Here is a tiny trained network, its code and every weight. The questions are about switching its units off for an input and a class, where a switched-off unit gives its printed mean instead of its output.

import numpy as np


def w(rows, s, z=0):
    codes = np.array(rows[::2]) - 128.0
    scale = np.full(codes.shape[1], s)
    scale[-1] = z or s
    return codes * scale


def norm(h):
    return h / np.sqrt((h * h).mean(-1, keepdims=True) + 1e-5)


def f(y):
    return y / 2 * (1 + np.tanh(0.7978845608 * (y + 0.044715 * y**3)))


def log_softmax(a):
    a = a - a.max(-1, keepdims=True)
    return a - np.log(np.exp(a).sum(-1, keepdims=True))


def net(x, mask):
    res = np.array(x, float).reshape(1, 6) / 4 @ E
    u = 0
    for l in range(2):
        y = f(norm(res) @ A[l][:, :-1].T + A[l][:, -1])
        res = res + np.where(mask[u : u + 7], y, B[l][:, -1]) @ B[l][:, :-1]
        u += 7
    return log_softmax(norm(res)[-1] @ U[:, :-1].T + U[:, -1])


A, B = {}, {}
E = w([
[55,133,175,67,37,119,233,46,177,49,149],'x0',
[219,119,101,137,129,144,144,77,176,124,166],'x1',
[118,98,159,154,164,58,202,90,75,201,186],'x2',
[77,121,71,75,152,122,119,223,198,151,254],'x3',
[105,225,109,184,31,128,61,92,151,198,170],'x4',
[100,195,179,175,228,92,114,112,197,92,115],'x5',
],0.0083)
A[0] = w([
[254,144,106,139,148,185,174,66,181,124,148,106],'L0N0',
[82,52,78,73,203,153,113,141,159,110,165,64],'L0N1',
[126,156,101,105,93,152,122,155,172,59,84,122],'L0N2',
[44,153,170,168,92,97,146,231,69,106,52,143],'L0N3',
[76,149,112,185,194,85,82,110,183,57,159,93],'L0N4',
[111,129,73,118,104,185,95,153,213,94,36,1],'L0N5',
[126,112,172,194,107,174,123,107,143,150,88,59],'L0N6',
],0.0085,0.0065)
B[0] = w([
[11,116,34,78,179,45,63,96,140,104,112,254],'L0N0',
[140,223,126,160,62,66,121,190,96,95,143,223],'L0N1',
[166,147,207,62,181,201,164,63,70,198,184,227],'L0N2',
[134,94,14,99,173,70,87,38,198,105,165,241],'L0N3',
[144,48,125,107,64,161,178,164,182,214,87,229],'L0N4',
[255,239,98,53,222,152,59,154,71,209,94,175],'L0N5',
[114,186,114,142,109,110,140,187,96,134,135,139],'L0N6',
],0.0096,0.0036)
A[1] = w([
[160,61,56,76,41,144,130,137,56,156,98,72],'L1N0',
[121,211,114,153,56,130,81,122,174,177,164,48],'L1N1',
[168,125,129,169,125,117,133,49,68,85,1,58],'L1N2',
[151,79,69,245,206,163,47,200,92,154,105,2],'L1N3',
[133,176,186,185,196,103,153,123,214,134,32,89],'L1N4',
[80,103,158,163,175,59,230,75,63,198,192,83],'L1N5',
[177,76,133,77,200,120,181,187,114,31,78,83],'L1N6',
],0.0099,0.0067)
B[1] = w([
[135,100,132,142,167,126,151,148,204,174,69,222],'L1N0',
[153,118,167,167,149,48,151,150,60,94,97,207],'L1N1',
[83,164,129,120,146,109,145,231,149,122,254,227],'L1N2',
[92,122,159,94,77,172,168,60,136,68,144,246],'L1N3',
[156,76,98,110,104,146,153,159,161,177,94,197],'L1N4',
[167,164,128,105,149,207,73,121,111,124,113,254],'L1N5',
[147,145,144,198,76,77,94,88,68,150,93,225],'L1N6',
],0.016,0.0061)
U = w([
[174,196,148,79,177,210,91,128,67,175,107,188],'0',
[97,162,138,135,123,97,164,250,116,123,205,167],'1',
[146,141,157,193,81,36,127,114,53,133,62,155],'2',
[127,55,128,120,114,146,183,163,206,224,45,111],'3',
[69,113,188,103,67,204,160,52,130,53,132,175],'4',
[81,109,22,90,178,59,89,65,134,121,120,107],'5',
[84,162,109,108,172,143,121,115,97,132,84,2],'6',
],0.017,0.0054)

Each question gives the input, the list of numbers given to net, and the class t.
The units are the neurons (one row each of A and B). Each row of codes is followed by its name. A weight is (code - 128) times the scale printed after its matrix; where a second scale follows, it is the last column's (A, B and U).
mask holds one flag per neuron, layer by layer. A switched-off neuron (its flag False) gives its mean, the last column of its row in B, instead of its output. The means were averaged over made-up inputs and are rounded, as every weight is.
A unit's drop is (log p(t) with every unit on - log p(t) with that unit switched off) / (log p(t) with every unit on - log p(t) with every unit switched off).
The circuit of an input: a set's keep is (log p(t) with only the set's units on - log p(t) with every unit switched off) / (log p(t) with every unit on - log p(t) with every unit switched off). Starting from the 12 units with the biggest drops (on a tie, the unit counted first), units are removed one at a time, each time the one whose removal leaves the highest keep (on an exact tie, the one counted first), for as long as the keep stays at least 0.8.
units of the circuit, in order: the units of the circuit, biggest drop first
unit that matters most: the unit with the biggest drop
k most important neurons: the k neurons with the biggest drops, biggest first
k most important neurons of layer l: the k neurons of layer l with the biggest drops, biggest first
input [-8,-5,5,-2,6,-6], class 4: unit that matters most : L1N3
input [8,-7,-6,-8,-3,6], class 1: 2 most important neurons : (L1N2 L1N3)
input [-3,-7,-7,3,-6,-8], class 3: 3 most important neurons : (L1N0 L1N5 L0N0)
input [3,7,1,-4,6,0], class 5: 3 most important neurons : (L0N0 L1N6 L0N1)
input [1,7,-8,5,6,-6], class 0: 2 most important neurons : (L0N2 L0N5)
input [-2,4,-7,-8,2,0], class 1: 2 most important neurons : (L1N2 L1N5)
input [0,-5,2,-5,7,8], class 3: 2 most important neurons of layer 0 : (L0N4 L0N1)
input [-8,-1,3,-1,7,7], class 4: 3 most important neurons of layer 1 : (L1N3 L1N0 L1N6)
input [6,-7,8,6,1,8], class 0: 4 most important neurons of layer 1 : (L1N5 L1N3 L1N0 L1N2)
input [-2,2,7,-6,7,8], class 3: 3 most important neurons : (L1N4 L0N2 L0N4)
input [7,-6,-7,-2,3,-7], class 0: units of the circuit, in order : (L0N5 L1N3)
input [4,8,7,4,-6,8], class 3: 2 most important neurons : (L0N4 L0N2)
input [2,4,-6,1,7,-3], class 2: 2 most important neurons : (L1N1 L1N5)
input [-7,8,-5,-2,-4,8], class 3: 2 most important neurons : (L1N4 L0N4)
input [-5,5,-5,-4,-7,4], class 2: unit that matters most : L1N6
input [6,8,6,6,8,-4], class 2: 2 most important neurons : (L1N1 L1N2)
input [6,7,-3,2,4,-5], class 5: 4 most important neurons : (L0N0 L1N3 L0N4 L1N5)
input [7,3,4,-6,-8,-3], class 2: 2 most important neurons : (L1N6 L1N3)
input [4,4,2,2,6,-4], class 2: 2 most important neurons : (L1N1 L1N2)
input [4,-4,3,-6,-6,-7], class 3: 3 most important neurons of layer 0 : (L0N1 L0N3 L0N5)
input [-3,-3,-1,6,8,-5], class 2: units of the circuit, in order : (L1N1)
input [-2,-3,4,-6,3,-6], class 1: 2 most important neurons : (L1N2 L0N4)
input [3,7,8,-7,-6,-8], class 0: 3 most important neurons of layer 1 : (L1N5 L1N4 L1N2)
input [-1,3,7,-5,4,-7], class 0: 2 most important neurons of layer 1 : (L1N5 L1N4)
input [-7,2,-3,-8,4,8], class 1: 2 most important neurons of layer 1 : (L1N2 L1N0)
input [6,7,-2,6,6,1], class 5: 2 most important neurons of layer 1 : (L1N2 L1N3)
input [-5,8,0,0,-6,-8], class 3: units of the circuit, in order : (L1N0)
